Here is a tiny trained network, its code and every weight. The questions are about switching its units off for an input and a class, where a switched-off unit gives its printed mean instead of its output.

import numpy as np


def w(rows, s, z=0):
    codes = np.array(rows[::2]) - 128.0
    scale = np.full(codes.shape[1], s)
    scale[-1] = z or s
    return codes * scale


def norm(h):
    return h / np.sqrt((h * h).mean(-1, keepdims=True) + 1e-5)


def f(y):
    return y / 2 * (1 + np.tanh(0.7978845608 * (y + 0.044715 * y**3)))


def log_softmax(a):
    a = a - a.max(-1, keepdims=True)
    return a - np.log(np.exp(a).sum(-1, keepdims=True))


def net(x, mask):
    res = np.array(x, float).reshape(1, 6) / 4 @ E
    u = 0
    for l in range(4):
        y = f(norm(res) @ A[l][:, :-1].T + A[l][:, -1])
        res = res + np.where(mask[u : u + 7], y, B[l][:, -1]) @ B[l][:, :-1]
        u += 7
    return log_softmax(norm(res)[-1] @ U[:, :-1].T + U[:, -1])


A, B = {}, {}
E = w([
[107,154,223,150,77],'x0',
[49,3,104,232,172],'x1',
[127,201,41,136,36],'x2',
[55,219,154,200,117],'x3',
[165,211,176,173,197],'x4',
[228,124,181,253,16],'x5',
],0.0068)
A[0] = w([
[111,114,172,110,72,96],'0.n0',
[109,141,65,152,104,38],'0.n1',
[96,145,94,105,130,10],'0.n2',
[117,155,5,147,106,142],'0.n3',
[127,118,126,171,144,121],'0.n4',
[171,122,81,138,106,204],'0.n5',
[144,136,89,82,90,3],'0.n6',
],0.017,0.0024)
B[0] = w([
[115,170,69,127,114,165],'0.n0',
[88,74,142,103,119,174],'0.n1',
[172,114,162,103,146,162],'0.n2',
[80,82,184,68,112,253],'0.n3',
[86,104,140,134,100,156],'0.n4',
[119,69,213,93,111,185],'0.n5',
[104,128,247,114,85,173],'0.n6',
],0.015,0.0064)
A[1] = w([
[225,90,79,107,101,185],'1.n0',
[162,109,108,77,101,46],'1.n1',
[106,141,160,249,106,65],'1.n2',
[149,176,126,119,103,73],'1.n3',
[78,138,118,78,140,107],'1.n4',
[236,69,132,161,135,3],'1.n5',
[85,113,147,92,245,220],'1.n6',
],0.011,0.0037)
B[1] = w([
[112,136,194,56,56,143],'1.n0',
[142,131,221,69,166,130],'1.n1',
[189,91,192,168,214,167],'1.n2',
[100,174,108,181,66,130],'1.n3',
[159,52,124,76,80,169],'1.n4',
[43,135,213,119,157,139],'1.n5',
[177,135,2,84,61,254],'1.n6',
],0.0072,0.0077)
A[2] = w([
[111,82,107,104,173,9],'2.n0',
[172,131,45,182,91,58],'2.n1',
[110,78,51,156,120,53],'2.n2',
[101,96,99,1,99,5],'2.n3',
[201,129,220,90,192,193],'2.n4',
[110,105,176,184,139,44],'2.n5',
[137,196,84,79,230,72],'2.n6',
],0.0099,0.0031)
B[2] = w([
[135,189,127,123,108,139],'2.n0',
[108,54,213,137,89,132],'2.n1',
[194,175,114,255,131,149],'2.n2',
[167,86,113,110,142,253],'2.n3',
[50,93,152,178,16,203],'2.n4',
[190,141,166,102,111,142],'2.n5',
[255,32,70,27,127,154],'2.n6',
],0.0084,0.0072)
A[3] = w([
[171,219,213,178,147,253],'3.n0',
[55,110,82,203,161,74],'3.n1',
[113,60,87,183,60,147],'3.n2',
[185,109,246,133,117,92],'3.n3',
[107,152,154,119,161,82],'3.n4',
[128,70,99,186,146,71],'3.n5',
[69,228,68,141,29,154],'3.n6',
],0.011,0.0049)
B[3] = w([
[84,116,8,149,88,244],'3.n0',
[165,130,206,151,163,147],'3.n1',
[198,104,208,40,180,239],'3.n2',
[5,115,98,125,97,253],'3.n3',
[140,123,155,175,108,105],'3.n4',
[187,174,169,138,168,155],'3.n5',
[255,211,210,83,115,175],'3.n6',
],0.0088,0.0051)
U = w([
[193,86,153,157,231,105],'0',
[146,243,128,108,81,105],'1',
[124,172,112,122,193,4],'2',
[194,87,5,62,148,175],'3',
[82,125,133,225,146,104],'4',
[136,132,137,218,122,131],'5',
[86,64,205,62,92,168],'6',
],0.019,0.011)

Each question gives the input, the list of numbers given to net, and the class t.
The units are the neurons (one row each of A and B). Each row of codes is followed by its name. A weight is (code - 128) times the scale printed after its matrix; where a second scale follows, it is the last column's (A, B and U).
mask holds one flag per neuron, layer by layer. A switched-off neuron (its flag False) gives its mean, the last column of its row in B, instead of its output. The means were averaged over made-up inputs and are rounded, as every weight is.
A unit's drop is (log p(t) with every unit on - log p(t) with that unit switched off) / (log p(t) with every unit on - log p(t) with every unit switched off).
The circuit of an input: a set's keep is (log p(t) with only the set's units on - log p(t) with every unit switched off) / (log p(t) with every unit on - log p(t) with every unit switched off). Starting from the 12 units with the biggest drops (on a tie, the unit counted first), units are removed one at a time, each time the one whose removal leaves the highest keep (on an exact tie, the one counted first), for as long as the keep stays at least 0.8.
circuit, biggest first: the units of the circuit, biggest drop first
most important unit: the unit with the biggest drop
k most important neurons: the k neurons with the biggest drops, biggest first
top k neurons in layer l: the k neurons of layer l with the biggest drops, biggest first
input [2,-4,6,8,6,-6], class 3: most important neuron	(2.n6)
input [6,-7,1,-4,4,-8], class 3: circuit, biggest first	(2.n6; 0.n3)
input [4,2,1,8,1,-2], class 4: 2 most important neurons	(1.n2; 0.n3)
input [7,1,5,5,-3,8], class 5: circuit, biggest first	(1.n2; 0.n3)
input [8,-4,2,-5,2,8], class 1: circuit, biggest first	(0.n0; 0.n3)
input [6,2,-1,3,-2,5], class 4: 2 most important neurons	(1.n2; 1.n6)
input [5,8,-2,6,3,-3], class 4: circuit, biggest first	(0.n3; 0.n1)
input [-4,4,-1,3,0,3], class 0: top 2 neurons in layer 0	(0.n6; 0.n2)
input [-2,-6,-5,1,-2,5], class 1: top 4 neurons in layer 0	(0.n3; 0.n0; 0.n1; 0.n2)
input [-5,7,-1,-2,7,3], class 0: top 3 neurons in layer 3	(3.n2; 3.n5; 3.n1)
input [-7,8,-4,0,-4,-3], class 0: 2 most important neurons	(2.n2; 3.n1)
input [1,-3,-2,4,-8,1], class 1: top 2 neurons in layer 0	(0.n0; 0.n3)
input [5,7,-1,-8,5,0], class 0: 2 most important neurons	(0.n6; 0.n5)
input [1,-8,1,-4,0,5], class 1: circuit, biggest first	(0.n3)
input [0,8,2,0,1,0], class 0: top 2 neurons in layer 2	(2.n2; 2.n4)
input [2,3,-2,3,2,-2], class 4: 2 most important neurons	(0.n3; 0.n4)
input [3,6,-5,6,-8,6], class 0: 2 most important neurons	(3.n2; 0.n6)
input [-2,2,-7,7,7,0], class 4: top 2 neurons in layer 0	(0.n4; 0.n3)
input [8,-1,-7,6,-3,-1], class 5: 3 most important neurons	(0.n3; 1.n2; 1.n6)
input [8,6,3,3,-1,-8], class 3: most important unit	1.n6
input [-1,6,-4,-1,-1,4], class 5: top 3 neurons in layer 1	(1.n6; 1.n2; 1.n4)
